Each row has a class, written as a number after it.
[ 289  148  -15  -80 -205 -198  288  276 -435 -727 -135  -25   86 -529
  -38  391  -19  420 -252  -65  162  180  107  -46  298  208  109  270
 -115  239 -371  130  168   61] => 5
[ -40  202  112   36 -205   38  198  224 -178 -469  -24  161   10 -318
 -107  188  234  132 -215   39   63  161   59  -63   52   72  168  433
 -136  442 -204   34  248   71] => 1
[-338 -107   56 -100  301  173  406  340  145  150   57 -169 -218 -110
  220  -29  124  695  174   -5  -73  118  217 -121  144  415 -120   95
   -2  -27  -55  310    1 -278] => 2
[ 269  349 -229  -59 -259 -498  380  384 -181 -899  -65 -169  220 -384
 -205  423   41  368 -312  -71  105  111   22  136   41  -43  -22  297
 -314   76 -243  275 -269   60] => 1
[ -97  229  445   77  138  232  422  -88  -31  559  280  144 -423 -114
  121 -739    1  -59   88 -260  104  -15   58 -193  132  234  247   94
  317  397 -196  284 -103 -572] => 5
[  83  218   73 -109 -244 -299  193  226 -545 -877 -114  -72   88 -313
 -142   -1   39  121 -255 -329   61   76   52   77 -164  -39  -17  356
  -60   17 -155  -38 -146   62] => 0
[ 262  248   52 -138  -92  166  374  324 -477 -480 -192  -89 -117 -465
  175  -97   -2  249 -156 -754  256  330  254  118  128  142 -120  154
 -131  -21 -247  419  222 -106] => 4
[-133  -32  -99 -212  181  -94  298  138  200 -284  152 -384  323  -12
   76  128   87  354   65   69   -4 -152   53 -245  203  668 -128 -163
  132 -120  134  274 -280 -439] => 2
[  76  292  -14   60 -323  -84  149  127 -342 -422    0  106  -84 -285
  -30   44   39   98 -384 -268    4  115  -31   35  -71 -116   47  249
 -180  119 -178   82  -57  -29] => 5
[ 225  190 -130   -7 -264 -225  465  386 -101 -618  -67    9  142 -387
   52  329  161  537 -183 -130  315  -56   78 -260  278  262  285  445
 -282  415 -132  570   -3   51] => 7
[-125  242    1   89 -181  118  483  272 -110 -236  -21  112 -163 -346
   15  -56   47  381 -134  -87  157  169  160 -258  146  367  130  354
 -169  354 -155  167   44   11] => 3
[  18  371  -46  -31 -310 -334  377  239 -276 -642   12  176   99 -338
 -201  191  181  103 -288  -57  172   30  -46 -374  241  142  523  490
 -207  739 -339  269   30   61] => 2
[ -56   35  324 -132  -59   44  549  318 -414 -318 -117   84 -144 -468
   38  -11 -168  512 -142  -82  171  194  203 -149  239  526   23  233
    8   30 -168   95  169   56] => 6
[  21  209  156 -101 -123   71  107   24 -140 -135  155  -85  -39   37
   35 -368 -130  280 -164 -138  125  -86   22 -115   44  174  117  163
  190  -30 -269  159 -211 -577] => 6
[-305  -75    6  -80 -101   89   44  357  153 -495   97 -387   70 -249
  314  177    6  569   24  427   23  173  -94  -97  -58  209 -263  186
  -70 -221 -109  -61  193 -436] => 5
[-317 -242 -386  -42  331  112  -98  220  518  162   82 -373  103  323
  257  115  470  528  123  368 -146  -36  119   -7  -23  163 -431  -74
  -21 -214  320  150 -386 -259] => 7
[-265   44  328 -120  -38  312 -465  241  169 -169   60 -107 -131  275
  373 -103  137  110 -119  -24  111  -69  109   43   31  126   31 -115
  218 -302   42  226  110 -654] => 6
[  22  135  119 -205 -178 -313  253  379 -391 -795 -240  -79  123 -429
  111  306   76  266 -119  -90  187   51   40  177  120  -56 -117  239
 -188   99 -261   10   47   86] => 0
[ 121  199  129  -44 -174  -84  375  244 -399 -605  -89  -46  134 -333
  -22  -13 -141  444 -126 -167  198  204  109  -49  -18  281  -16  294
  -98   54 -137  -30  144  149] => 1
[ 212  306   14   24 -234  -67  258  143 -207 -327   17  256  -48 -333
 -155   -3  174  -61 -285 -150   37  135  -41 -124   55 -130  298  412
 -113  562 -279  277   83  -96] => 7
[ 252   89  -60  -39 -133 -147  676  283 -311 -493   20  138  127 -309
 -156  218 -162  499 -296  -25  207  308  -42  -92  324  367   95  177
  -24  310 -218  240  129   76] => 1
[-309 -178  242 -124  365  100  195 -204  203  789   25  296 -324  121
  174 -417   79  220  172  104  -14 -190  100 -137  224  271   59 -217
  255   34  174  158 -229 -258] => 4
[ 182  186  160  -46 -160   25  140  425 -427 -559 -157  -66   -7 -311
  183  -13   27  508 -338 -406  254  219  242 -182  161  319   59  187
 -123  -26 -135  295   60   68] => 1
[-526  -21  298 -152  333 -275   82  -61 -174  143   25  -35 -172   99
   39 -201   65   31   76  213  -16 -131 -105  147 -118   78 -240   31
   26  -71   48 -373  -88  -82] => 7
[-422  -64   87  -25  189  187 -338   44  245  357  114  -42  -88   44
  164   88  205  -69  149  216 -101 -147  129 -109   95  118   93 -148
   98  -19  101   22  -65 -302] => 0
[-315  270  229   48   38    4   61  -60 -572  196  146  -20 -285  187
  141 -627   40  -31 -262 -390 -186  148  -12   86 -177  -61 -137  -29
   21   36 -243 -313 -233 -115] => 6
[ -47 -354  111 -253  444  100  200  -37  251  352   89 -156 -126   27
  255   -1 -143  256  348  -28  104  -64  -36   53  373  320 -126 -359
  306 -247  -46  352  224 -545] => 0
[-183   21  248  -71   76  183  -24  113    0  250  122   55 -209   31
  121 -339  -15  191  -29 -172 -172   73  146  -88 -225  -34   73  148
  -50 -150  -43  123   58 -283] => 6
[ -52  169  203   18 -438  332   97  274  -97 -318  -48   97 -105 -350
   46   61 -124  385 -424  -11   10  324   91   17 -116    8  -41  274
 -291 -138 -226   89  247 -197] => 4
[ 280  135   43 -179  -31  -91  428   81 -232 -340  -65   18   43 -444
  -16  195   95  276  -44 -481  233  110  157   32  317   65  120  105
  -98  171 -191  535  197   -3] => 1
[  14  346  152   16 -247 -173  232  145 -460 -415  -35  302  -34 -279
 -151   -8    8   34 -369  -87   92  131  -18  106 -132 -172  201  390
 -208  343 -247 -158    9  102] => 4
[ 261  111   80  -79 -217 -137  383   68 -278 -600  -80   50   87 -444
 -187  240  -21  353 -165 -200  116   54   74   59   21   35   62  353
 -142  123 -168  186  131   65] => 7
[-175  222  286   18    0  -95  -84   74 -394 -160  176    2 -144  101
   23 -342  117 -192 -209   16  -21   91 -242 -151   31    7  148  104
  312  349 -290 -163  -83 -239] => 6
[  59  162  227    1 -240   84  114  252 -493 -464  -50   78  -53 -329
   23   23   14  161 -294 -138   43  262  131  141  -75   75  -43  307
 -109   52 -117   10  256  -57] => 7
[-864  -38 -104   -7   14  260 -470  410 -201 -202   -2   56  -75  203
  351   32  462  252 -400  411 -356  386  -21 -244 -265   46 -295  193
 -306   95   23 -652  199   62] => 6
[ 233  157  165 -221 -208   22  182  192 -140 -574    8  -20  246 -440
  -74  457  115  184 -296  -41  211   67   15  -46  380   59  149  110
   38  224 -311  387  140 -296] => 3
[  51  259  107  -27   57 -131  347   97 -415  -13   -5  -12  -79 -253
   23 -141  -94   90   40 -272  246  178  121  204   84  -36  -50  193
 -202  209 -281    0  122   67] => 1
[-405  -97 -140  -89  211 -208 -224   38 -172  -79  -51 -119  -73  286
  -20 -414  128 -106  131  143 -329 -125  184   72 -390   88 -310  161
   63 -218  197 -496 -426  -56] => 6
[-116  -30  170 -112  -90  186  102  435  -76 -401  -94  -25  177 -187
  204  170  134  118 -177  145 -141  201   98 -341  201  757   12   -3
   39   93   45  134  403 -117] => 0
[-148 -217   70 -137   52  274   55  246  270  -30  155   29   48   -1
  202   65  121  529 -154  239   87   41   98 -117   89  274  -15   -6
  147 -236  235  314  -81 -531] => 0
[ 178  222  153 -110 -140 -203  326  249 -339 -718   -1  -84   82 -324
    1   82   14  113 -203 -339  256   86   -7  -28  104  122  137  183
   30  157 -169  236   74 -101] => 5
[-546   88  390  -31  370  -66  133 -130 -308  409  168  196 -320  344
  114 -542   66 -253   46  -55  -72   89 -163  198 -110  -37 -134 -155
  222  228  -23 -439   32 -129] => 3
[ 189  231  196  -87 -189 -225  434  318 -387 -594 -120  101  111 -440
 -144  211 -106  262 -143   78  255  227   87   79  187  136  136  379
 -136  347 -342   31  273  143] => 1
[-254   -2  378   99   30  512  -34  281 -206    5  250  224 -228  190
  330 -379  -13   23 -208   -5   78  279 -155 -198   49  302  110    9
  412  281  -65  -89  338 -477] => 6
[ 246  306  156 -153 -104 -115  218  251 -389 -473 -190  -87  113 -324
  -50  107  -53  274  -85 -298  251  131  256   38   81  238    4  369
 -289  107 -261  183  260   73] => 2
[-616  265  -22  -90  184 -267 -259  346   17 -168  -32 -336  -74  299
  307 -154  -51  294   34   66  -44   25   54  194 -360  -77 -267 -124
 -265 -402  -15 -348 -273 -157] => 4
[ -50 -117  218 -183   86 -192   55  -35  269    6  160  -80  143   56
  -15  157   22  260 -192  286  -20 -296 -214   -8   40  -67   65  -44
   33 -143 -119  118 -269 -412] => 4
[ 151  332  -95   95 -430   60  159  314  -83 -593  -19   -2  -18 -324
  122  -14   21  210 -160 -384  269   79   79  -74  -77   -7   91  380
 -250  129  -83  389  -20 -188] => 0
[-500  -15  297 -158   81  -87 -101  127   52   48   83  -31  -13  104
   65   52  128  117  -34  410  -70 -127  -93  388 -267 -342 -241  225
 -124 -187  -58 -295  -21 -271] => 1
[ 210  274  252 -124 -142   53  132   18 -275 -170 -128  190  -76 -357
  -55 -102   77  184 -252 -400  111  -20  285  100    3  -44   94  189
  -75   -8 -101  274 -167 -130] => 4
[-140 -242  225 -185  -17 -106 -250  -31  399  -33  160   11  305  371
  -62  209  103 -250 -108  481  -70 -459 -276  -46  158  130   85 -139
  326  -30  126  158 -126 -518] => 1
[ -26  303   55 -115   19 -356  329   52 -374 -270 -111   72  -32 -368
 -172  149    1  167  -59 -184   24  127   91  120    1   74  -40  195
 -295  162 -159   33   51  218] => 4
[-273  239  282  -64  -74  172 -177  382  -71 -110  109   -5   49   71
  190 -135  -24  -82 -279  384 -165  221 -277   75 -184  -56 -197   32
  113   55 -237 -246   53 -540] => 4
[-336 -188  346  -57   90  415 -118   60  163  318  184  148 -173  173
  277 -287  -22   60   20  227   -9    7   19  -91   46  251  138  -22
  239   -9  -18  -22  327 -626] => 0
[-113  -13  311 -249   70  208 -196  456  183 -221   29 -407  329  -30
  397  165   24  250  103  432   18   82  153  253  -41  132 -375  -77
   75 -337  -31  -44  162 -597] => 5
[ -59  152   71   93 -182  411   79  276  105 -104  203   69   45  190
  260 -376  109  228 -280   68  -77  345   -6  -60 -247   79  -41  113
   10   86   27   11   84 -453] => 2
[-217  -59  183 -202  263  -62  -31  -11  -69  314  -85 -104  -90 -193
  177   23  110  -40  264  143 -238   93   85  107    5   66 -284  -57
 -153 -149  -39  -99  303   42] => 6
[-147  127   83  -34 -132   53  208  315   75 -518  114 -226   79  -16
   98 -326 -101  630  -63   54   86   86  145 -414  -94  454  101  285
   92   65 -128   49 -147 -422] => 5
[ 193  176   40 -196  -24 -312  337  221 -328 -396 -132  -81   62 -195
  -66  122  -63  237 -143 -280  109   89  119  330  -69  -88 -118  210
 -226 -166 -141  145   50   77] => 5
[-248 -336   71  -67  449  142  275 -369   93  584  142  208 -290  202
    3 -186  285   39  111  186 -215   73   49  301  150  170 -120 -269
  316   23  149  -89   72 -204] => 4
[-164   14  188  -41  -69  -73  391  126 -311 -282   62   62   80 -261
 -214  191   75  259 -135  156  -15  119  139   77   71  221   81  304
  -45  209 -117  -99  131  127] => 1
[ 221  145  242    7 -297  178  146  301 -348 -364  -19  246  -36 -187
  126 -129 -247  157 -424  -15  210  269  -15   71   66  147   90  155
   30   10 -195   20  284 -271] => 1
[-445  225  499 -161  271 -476 -327   47 -472 -132 -115 -103 -288   64
   81 -311   -6  -45   34    5 -197  -76   -7  335 -338  -77 -362    3
   12 -257  -91 -450 -225 -134] => 4
[ -84  -73  508 -244  471 -300   13 -378    3  249   26   -8  123  146
  -91  -75  201  -80  187  234   47 -380   21 -214  356  663    6 -194
  323  237   87  -60  -21 -121] => 3
[ 156  173  493  -99 -154  -46  167  -32 -349 -387   -2  149   80 -309
 -213   48  -28  -44 -308  -67   79   69   99   10  104  264  218   60
  133  123 -117   29  115  -75] => 4
[ 157   51  228   23 -143   -1  319   75 -395 -283   28  167  -93 -215
  -45 -106 -187  291 -297 -197  217  174   50  121   11   44   65   93
   66  -57  -73  -27  -54  -11] => 0
